Here is a tiny trained network, its code and every weight. The questions are about switching its units off for an input and a class, where a switched-off unit gives its printed mean instead of its output.

import numpy as np


def w(rows, s, z=0):
    codes = np.array(rows[::2]) - 128.0
    scale = np.full(codes.shape[1], s)
    scale[-1] = z or s
    return codes * scale


def norm(h):
    return h / np.sqrt((h * h).mean(-1, keepdims=True) + 1e-5)


def f(y):
    return y / 2 * (1 + np.tanh(0.7978845608 * (y + 0.044715 * y**3)))


def log_softmax(a):
    a = a - a.max(-1, keepdims=True)
    return a - np.log(np.exp(a).sum(-1, keepdims=True))


def net(x, mask):
    res = np.array(x, float).reshape(1, 7) / 4 @ E
    u = 0
    for l in range(2):
        y = f(norm(res) @ A[l][:, :-1].T + A[l][:, -1])
        res = res + np.where(mask[u : u + 7], y, B[l][:, -1]) @ B[l][:, :-1]
        u += 7
    return log_softmax(norm(res)[-1] @ U[:, :-1].T + U[:, -1])


A, B = {}, {}
E = w([
[188,199,149,74,111,24,86],'x0',
[67,104,76,119,131,137,117],'x1',
[170,88,187,176,175,183,169],'x2',
[60,93,127,189,139,130,193],'x3',
[134,110,166,166,126,201,129],'x4',
[163,149,226,188,24,134,130],'x5',
[2,175,144,158,76,126,236],'x6',
],0.0086)
A[0] = w([
[222,188,166,189,90,212,103,42],'0.n1',
[146,162,149,86,70,60,113,97],'0.n2',
[54,173,80,96,149,152,81,118],'0.n3',
[6,149,150,203,106,162,217,92],'0.n4',
[242,118,185,154,51,191,157,3],'0.n5',
[200,105,108,115,192,150,147,24],'0.n6',
[135,195,116,85,72,1,143,50],'0.n7',
],0.0086,0.0047)
B[0] = w([
[114,102,178,147,104,157,92,176],'0.n1',
[95,166,179,107,147,76,116,171],'0.n2',
[173,71,105,119,69,99,142,168],'0.n3',
[15,105,136,182,101,137,229,254],'0.n4',
[100,126,175,97,108,194,21,176],'0.n5',
[130,130,106,134,209,128,159,142],'0.n6',
[182,253,156,69,111,65,163,191],'0.n7',
],0.011,0.0078)
A[1] = w([
[175,126,217,202,89,174,83,9],'1.n1',
[110,138,214,116,119,147,116,19],'1.n2',
[55,73,77,82,144,95,47,34],'1.n3',
[145,250,98,155,106,90,104,2],'1.n4',
[160,57,154,148,148,111,135,19],'1.n5',
[190,112,101,92,137,130,104,61],'1.n6',
[219,129,140,213,227,137,122,57],'1.n7',
],0.011,0.0027)
B[1] = w([
[139,62,169,156,11,189,15,253],'1.n1',
[145,23,50,135,93,150,62,191],'1.n2',
[216,199,31,209,74,98,169,181],'1.n3',
[212,131,183,2,130,65,214,220],'1.n4',
[146,153,236,48,211,123,150,127],'1.n5',
[66,82,102,238,191,193,161,193],'1.n6',
[91,177,228,18,226,220,154,195],'1.n7',
],0.0068,0.0043)
U = w([
[11,123,137,194,81,143,205,212],'0',
[176,207,169,70,108,15,119,162],'1',
[169,119,9,157,136,112,118,4],'2',
[137,113,214,159,60,191,22,219],'3',
[151,133,147,113,251,181,109,18],'4',
],0.016,0.0025)

Each question gives the input, the list of numbers given to net, and the class t.
The units are the neurons (one row each of A and B). Each row of codes is followed by its name. A weight is (code - 128) times the scale printed after its matrix; where a second scale follows, it is the last column's (A, B and U).
mask holds one flag per neuron, layer by layer. A switched-off neuron (its flag False) gives its mean, the last column of its row in B, instead of its output. The means were averaged over made-up inputs and are rounded, as every weight is.
A unit's drop is (log p(t) with every unit on - log p(t) with that unit switched off) / (log p(t) with every unit on - log p(t) with every unit switched off).
The circuit of an input: a set's keep is (log p(t) with only the set's units on - log p(t) with every unit switched off) / (log p(t) with every unit on - log p(t) with every unit switched off). Starting from the 12 units with the biggest drops (on a tie, the unit counted first), units are removed one at a time, each time the one whose removal leaves the highest keep (on an exact tie, the one counted first), for as long as the keep stays at least 0.8.
circuit, biggest first: the units of the circuit, biggest drop first
unit that matters most: the unit with the biggest drop
k most important neurons: the k neurons with the biggest drops, biggest first
top k neurons in layer l: the k neurons of layer l with the biggest drops, biggest first
drop when u is switched off: that unit's drop, to one decimal
input [-8,-8,6,7,-5,7,-2], class 3: circuit, biggest first => [0.n5]
input [8,-8,1,-6,4,5,0], class 3: 2 most important neurons => [0.n5; 0.n1]
input [1,-3,-2,8,-5,3,-8], class 4: top 2 neurons in layer 0 => [0.n4; 0.n7]
input [-2,2,4,4,5,-8,-1], class 4: circuit, biggest first => [0.n4; 0.n6]
input [6,7,-6,1,1,-6,-7], class 2: 2 most important neurons => [1.n6; 1.n3]
input [-7,3,1,-1,-2,-8,-4], class 2: 2 most important neurons => [1.n3; 0.n3]
input [6,6,-2,4,6,-1,-3], class 2: top 2 neurons in layer 1 => [1.n6; 1.n3]
input [0,8,-2,-1,0,4,-2], class 2: 2 most important neurons => [0.n7; 0.n4]
input [-1,7,1,3,-6,2,-7], class 2: 2 most important neurons => [1.n3; 0.n7]
input [-1,-5,-6,3,0,-1,-7], class 4: 2 most important neurons => [1.n7; 0.n4]
input [5,6,7,1,8,5,4], class 3: 3 most important neurons => [0.n5; 1.n1; 0.n1]
input [6,7,-7,2,4,7,6], class 1: 2 most important neurons => [0.n7; 1.n4]
input [4,8,3,-1,-4,8,3], class 1: drop when 0.n7 is switched off => 0.3
input [-4,-4,-5,4,-6,-6,-1], class 2: unit that matters most => 0.n4
input [-5,-2,-6,-7,-5,-6,6], class 1: drop when 0.n7 is switched off => 0.2
input [-6,-2,1,-2,-5,4,0], class 3: drop when 0.n5 is switched off => 0.3
